Here is a tiny trained network, its code and every weight. The questions are about switching its units off for an input and a class, where a switched-off unit gives its printed mean instead of its output.

import numpy as np


def w(rows, s, z=0):
    codes = np.array(rows[::2]) - 128.0
    scale = np.full(codes.shape[1], s)
    scale[-1] = z or s
    return codes * scale


def f(y):
    return np.maximum(y, 0)


def log_softmax(a):
    a = a - a.max(-1, keepdims=True)
    return a - np.log(np.exp(a).sum(-1, keepdims=True))


def net(x, mask):
    res = np.array(x, float).reshape(1, 6) / 4 @ E
    y = f(res @ A[0][:, :-1].T + A[0][:, -1])
    res = res + np.where(mask, y, B[0][:, -1]) @ B[0][:, :-1]
    return log_softmax(res[-1] @ U[:, :-1].T + U[:, -1])


A, B = {}, {}
E = w([
[110,7,40,139,90,181,70],'x0',
[64,171,99,134,74,22,11],'x1',
[226,122,98,156,169,27,131],'x2',
[131,52,128,63,183,86,152],'x3',
[134,68,182,2,52,82,121],'x4',
[219,188,97,43,172,134,76],'x5',
],0.0091)
A[0] = w([
[105,86,94,126,114,186,103,141],'N1',
[189,105,141,16,74,129,137,175],'N2',
[93,37,48,134,91,193,114,120],'N3',
[188,113,90,225,160,165,140,195],'N4',
[160,5,180,138,183,115,194,199],'N5',
[122,174,143,140,111,42,116,230],'N6',
[188,127,114,96,131,60,66,166],'N7',
[103,84,134,108,83,139,120,192],'N8',
[119,239,159,196,143,90,95,183],'N9',
[75,46,107,95,120,173,130,160],'N10',
[31,77,121,179,92,167,106,179],'N11',
[128,171,94,123,119,145,72,118],'N12',
[151,160,44,181,119,140,135,96],'N13',
[135,181,178,126,154,213,180,208],'N14',
[175,195,189,105,161,163,198,254],'N15',
[23,180,182,171,105,128,77,170],'N16',
[148,150,150,21,172,208,123,135],'N17',
[157,171,86,147,179,174,117,143],'N18',
[119,126,115,90,82,76,98,179],'N19',
[192,123,50,170,149,193,135,136],'N20',
],0.011,0.0047)
B[0] = w([
[73,89,115,128,107,181,95,196],'N1',
[177,107,171,15,83,138,95,224],'N2',
[130,66,110,188,102,196,58,238],'N3',
[153,84,84,143,234,188,172,225],'N4',
[171,40,184,129,147,124,180,234],'N5',
[142,162,72,134,129,27,153,224],'N6',
[213,116,82,81,128,37,34,205],'N7',
[98,75,135,98,55,131,120,198],'N8',
[116,206,115,183,172,59,162,251],'N9',
[99,64,157,131,78,154,107,224],'N10',
[61,62,88,188,30,152,156,254],'N11',
[94,130,89,132,163,102,106,169],'N12',
[96,171,58,142,218,187,112,183],'N13',
[83,162,216,200,159,147,119,234],'N14',
[149,169,207,126,146,141,112,243],'N15',
[39,140,89,124,113,86,212,251],'N16',
[61,149,196,53,152,171,22,206],'N17',
[146,174,105,143,205,181,91,194],'N18',
[150,114,63,95,51,76,125,201],'N19',
[151,121,76,83,173,255,127,206],'N20',
],0.0082,0.013)
U = w([
[185,53,183,166,159,128,248,249],'0',
[102,244,186,254,119,136,183,31],'1',
[62,50,68,200,40,191,73,85],'2',
[136,171,36,175,230,206,101,96],'3',
[73,163,227,51,148,174,55,243],'4',
[232,103,93,19,51,112,69,170],'5',
[171,188,57,177,160,17,42,138],'6',
[14,174,59,114,69,70,230,76],'7',
],0.0079,0.0013)

Each question gives the input, the list of numbers given to net, and the class t.
The units are the neurons (one row each of A and B). Each row of codes is followed by its name. A weight is (code - 128) times the scale printed after its matrix; where a second scale follows, it is the last column's (A, B and U).
mask holds one flag per neuron, in row order. A switched-off neuron (its flag False) gives its mean, the last column of its row in B, instead of its output. The means were averaged over made-up inputs and are rounded, as every weight is.
A unit's drop is (log p(t) with every unit on - log p(t) with that unit switched off) / (log p(t) with every unit on - log p(t) with every unit switched off).
most important unit: the unit with the biggest drop
k most important neurons: the k neurons with the biggest drops, biggest first
drop of u: that unit's drop, to one decimal
input [-1,8,-7,1,1,-7], class 7: most important unit	N16
input [-5,-7,4,8,7,5], class 4: 2 most important neurons	[N17, N15]
input [4,-6,1,4,-2,7], class 4: 3 most important neurons	[N17, N2, N9]
input [8,-7,1,7,-1,6], class 4: 2 most important neurons	[N17, N11]
input [4,3,3,0,-1,8], class 5: 3 most important neurons	[N9, N14, N7]
input [-5,4,-2,5,7,-6], class 7: 3 most important neurons	[N16, N3, N6]
input [-4,0,0,-8,-1,5], class 1: 2 most important neurons	[N9, N14]
input [-4,-7,5,-8,-7,-7], class 3: 2 most important neurons	[N4, N20]
input [-5,-2,6,-4,-8,-7], class 3: 3 most important neurons	[N4, N13, N20]
input [-7,2,-6,6,-6,-5], class 1: 2 most important neurons	[N14, N19]
input [-7,-7,-8,5,-5,6], class 4: drop of N17	0.2
input [2,-3,-6,3,2,3], class 4: drop of N17	0.3
input [-3,5,-7,-1,-8,-2], class 7: drop of N16	0.8
input [4,-2,5,6,6,-5], class 5: most important unit	N2
input [-7,2,6,0,6,-4], class 6: drop of N6	0.4
